Here is a tiny trained network, its code and every weight. The questions are about switching its units off for an input and a target symbol, where a switched-off unit gives its printed mean instead of its output.

import numpy as np


def w(rows, s, z=0):
    codes = np.array(rows[::2]) - 128.0
    scale = np.full(codes.shape[1], s)
    scale[-1] = z or s
    return codes * scale


def norm(h):
    return h / np.sqrt((h * h).mean(-1, keepdims=True) + 1e-5)


def softmax(a):
    e = np.exp(a - a.max(-1, keepdims=True))
    return e / e.sum(-1, keepdims=True)


def log_softmax(a):
    a = a - a.max(-1, keepdims=True)
    return a - np.log(np.exp(a).sum(-1, keepdims=True))


def net(x, mask):
    ids = ['ΓΛδηθξ'.index(c) for c in x.split()]
    T = len(ids)
    res = E[ids] + P[:T]
    u = 0
    for l in range(2):
        r = norm(res)
        for j in range(3):
            rows = slice(2 * j, 2 * j + 2)
            q, k, v = (r @ M[l][rows].T for M in (Q, K, V))
            z = softmax(np.where(np.tri(T) > 0, q @ k.T / 2**0.5, -1e9)) @ v
            o = O[l][rows]
            res = res + np.where(mask[u + j], z, o[:, -1]) @ o[:, :-1]
        u += 3
    return log_softmax(norm(res)[-1] @ U[:, :-1].T + U[:, -1])


Q, K, V, O = {}, {}, {}, {}
E = w([
[115,133,157,54,54,132,178,87,111,125,22,61],'Γ',
[157,148,169,115,115,140,71,196,117,161,88,50],'Λ',
[120,92,147,55,134,136,85,46,89,192,147,148],'δ',
[114,154,84,219,132,90,108,53,162,127,45,128],'η',
[94,53,198,168,132,114,171,171,159,105,113,141],'θ',
[179,71,158,206,153,251,152,64,63,110,86,62],'ξ',
],0.018)
P = w([
[134,100,53,116,122,76,170,198,22,217,117,203],'0',
[65,143,153,140,136,81,122,23,133,72,144,62],'1',
[64,145,164,147,108,93,139,12,129,91,129,80],'2',
[9,91,147,83,146,134,128,97,122,93,129,68],'3',
[42,147,161,71,183,104,150,78,149,82,131,51],'4',
[76,130,152,88,151,106,178,61,126,114,139,59],'5',
[56,89,156,139,121,128,132,64,113,119,89,101],'6',
[23,129,148,71,167,143,157,115,128,111,104,88],'7',
[1,160,184,111,150,166,153,115,107,108,90,145],'8',
[90,119,199,130,104,112,121,50,130,68,68,121],'9',
[69,122,181,96,154,149,160,88,141,120,84,106],'10',
],0.0082)
Q[0] = w([
[134,165,24,128,100,84,140,189,116,162,148,141],'0.h1',
[76,100,225,105,167,84,121,73,117,135,55,76],'0.h1',
[41,89,197,138,170,171,139,26,116,150,47,86],'0.h2',
[149,79,53,139,179,110,82,152,90,91,163,142],'0.h2',
[112,122,78,132,163,172,169,81,127,209,244,128],'0.h3',
[117,43,200,95,107,101,128,63,157,93,2,136],'0.h3',
],0.0061)
K[0] = w([
[87,173,171,132,124,159,139,70,233,139,169,92],'0.h1',
[181,147,43,184,120,161,197,206,49,215,141,213],'0.h1',
[214,103,64,145,87,96,164,185,93,206,140,207],'0.h2',
[3,108,149,130,163,77,76,47,90,94,179,93],'0.h2',
[124,116,240,98,207,142,52,64,190,81,195,150],'0.h3',
[156,90,133,110,150,85,116,175,28,186,124,191],'0.h3',
],0.0068)
V[0] = w([
[170,213,87,166,161,115,114,102,81,151,103,113],'0.h1',
[254,119,143,132,194,173,100,211,129,216,104,125],'0.h1',
[66,81,139,67,118,86,67,50,105,193,153,71],'0.h2',
[163,210,144,67,140,137,200,140,179,100,85,34],'0.h2',
[156,169,84,91,144,40,147,204,119,112,88,202],'0.h3',
[167,122,150,121,125,99,156,171,145,177,142,179],'0.h3',
],0.0059)
O[0] = w([
[197,120,198,117,238,53,83,138,159,68,106,120,176],'0.h1',
[138,120,223,113,87,102,158,124,156,156,255,213,186],'0.h1',
[142,158,155,219,108,150,32,136,140,234,225,70,255],'0.h2',
[91,11,109,235,152,182,152,84,178,165,142,90,108],'0.h2',
[165,145,97,151,156,85,209,155,132,171,147,73,116],'0.h3',
[134,161,117,142,78,156,198,191,134,145,168,150,123],'0.h3',
],0.0064,0.0046)
Q[1] = w([
[75,115,46,157,147,2,81,142,161,165,117,136],'1.h1',
[75,46,169,33,165,140,197,227,149,141,192,117],'1.h1',
[43,123,197,84,102,31,104,117,98,116,92,128],'1.h2',
[205,134,21,121,117,117,99,205,132,73,186,169],'1.h2',
[105,26,124,193,230,105,137,184,118,58,111,148],'1.h3',
[182,103,87,73,91,133,174,54,138,139,127,117],'1.h3',
],0.0071)
K[1] = w([
[91,166,167,174,190,213,63,88,179,26,101,116],'1.h1',
[98,119,199,125,159,165,215,163,122,123,175,85],'1.h1',
[76,132,106,128,91,57,174,181,137,156,105,190],'1.h2',
[95,83,199,116,177,144,68,41,189,3,164,58],'1.h2',
[151,106,142,149,242,133,140,141,169,112,145,237],'1.h3',
[97,171,89,63,58,74,210,82,157,183,83,161],'1.h3',
],0.0071)
V[1] = w([
[119,100,167,132,128,121,129,154,122,115,155,92],'1.h1',
[130,125,187,124,186,105,80,74,152,67,68,130],'1.h1',
[116,144,144,127,120,107,146,112,144,95,134,187],'1.h2',
[174,181,112,151,102,2,116,176,108,109,157,111],'1.h2',
[157,148,193,151,156,114,95,151,120,63,148,150],'1.h3',
[68,218,171,125,104,155,100,129,106,92,104,114],'1.h3',
],0.007)
O[1] = w([
[107,130,164,169,85,149,133,134,112,156,160,218,178],'1.h1',
[208,135,68,123,151,180,164,90,136,210,159,208,151],'1.h1',
[122,250,169,76,76,107,116,35,226,146,160,175,26],'1.h2',
[145,128,22,196,120,167,240,144,233,197,132,131,154],'1.h2',
[55,78,88,202,112,76,66,131,108,254,108,133,47],'1.h3',
[108,152,65,115,79,149,88,170,150,162,157,88,253],'1.h3',
],0.0074,0.0036)
U = w([
[195,194,139,155,116,94,58,201,153,203,139,114,107],'Γ',
[119,59,159,170,119,70,214,132,225,135,183,211,105],'Λ',
[121,166,133,68,56,77,224,81,131,133,46,131,23],'δ',
[170,167,2,169,182,91,153,77,184,174,75,196,252],'η',
[170,119,121,57,138,85,93,50,98,170,163,239,183],'θ',
[183,101,130,184,182,167,161,83,58,99,119,118,156],'ξ',
],0.0051,0.0019)

Each question gives the input, a string of symbols that net reads in full, and the target symbol t.
The units are the heads (2 rows each of Q, K, V and O). Each row of codes is followed by its name. A weight is (code - 128) times the scale printed after its matrix; where a second scale follows, it is the last column's (O and U).
mask holds one flag per head, layer by layer. A switched-off head (its flag False) gives its mean, the last column of its rows in O, instead of its output. The means were averaged over made-up inputs and are rounded, as every weight is.
A unit's drop is (log p(t) with every unit on - log p(t) with that unit switched off) / (log p(t) with every unit on - log p(t) with every unit switched off).
The circuit of an input: a set's keep is (log p(t) with only the set's units on - log p(t) with every unit switched off) / (log p(t) with every unit on - log p(t) with every unit switched off). Starting from all 6 units, units are removed one at a time, each time the one whose removal leaves the highest keep (on an exact tie, the one counted first), for as long as the keep stays at least 0.8.
circuit, biggest first: the units of the circuit, biggest drop first
most important unit: the unit with the biggest drop
heads that matter: for each layer, one digit per head in row order, 1 if its drop is at least 0.15 and else 0, layers parted by /
drop of u: that unit's drop, to one decimal
input Γ Γ η, target ξ: heads that matter : 010 / 011
input η δ Γ, target η: circuit, biggest first : [1.h2 0.h1 1.h1]
input δ ξ δ, target Γ: heads that matter : 010 / 000
input ξ Γ ξ, target θ: circuit, biggest first : [0.h3 1.h2 0.h1 0.h2]
input ξ θ Λ Γ δ ξ Γ Γ ξ Λ, target θ: circuit, biggest first : [0.h3 1.h2 1.h1]
input Γ Γ ξ η Γ η Γ ξ Γ Γ, target ξ: circuit, biggest first : [0.h2 1.h2]
input Λ Γ Λ, target Λ: circuit, biggest first : [0.h1 1.h2]
input Γ Γ ξ δ, target ξ: circuit, biggest first : [0.h2 0.h1 1.h3]
input θ Λ δ Λ ξ Γ Γ δ Λ, target δ: circuit, biggest first : [0.h1 0.h2]
input θ Γ δ ξ δ, target δ: circuit, biggest first : [0.h1 0.h2 1.h1]
input δ ξ Γ θ ξ, target Γ: circuit, biggest first : [0.h2 1.h3]
input Γ θ Λ ξ Γ, target ξ: heads that matter : 010 / 010
input ξ Γ Γ Γ δ η Λ η Λ, target θ: most important unit : 0.h3
input δ θ Γ ξ Γ Γ, target Γ: most important unit : 0.h2
input η δ ξ Λ, target η: drop of 1.h2 : 0.4
input Γ Λ Γ ξ ξ Γ δ δ Γ Γ Λ, target ξ: drop of 1.h2 : 0.3
input η ξ ξ Γ ξ Λ θ Γ Γ δ, target η: drop of 0.h1 : 0.2
input Γ Γ Γ ξ Γ δ, target ξ: drop of 0.h2 : 0.5
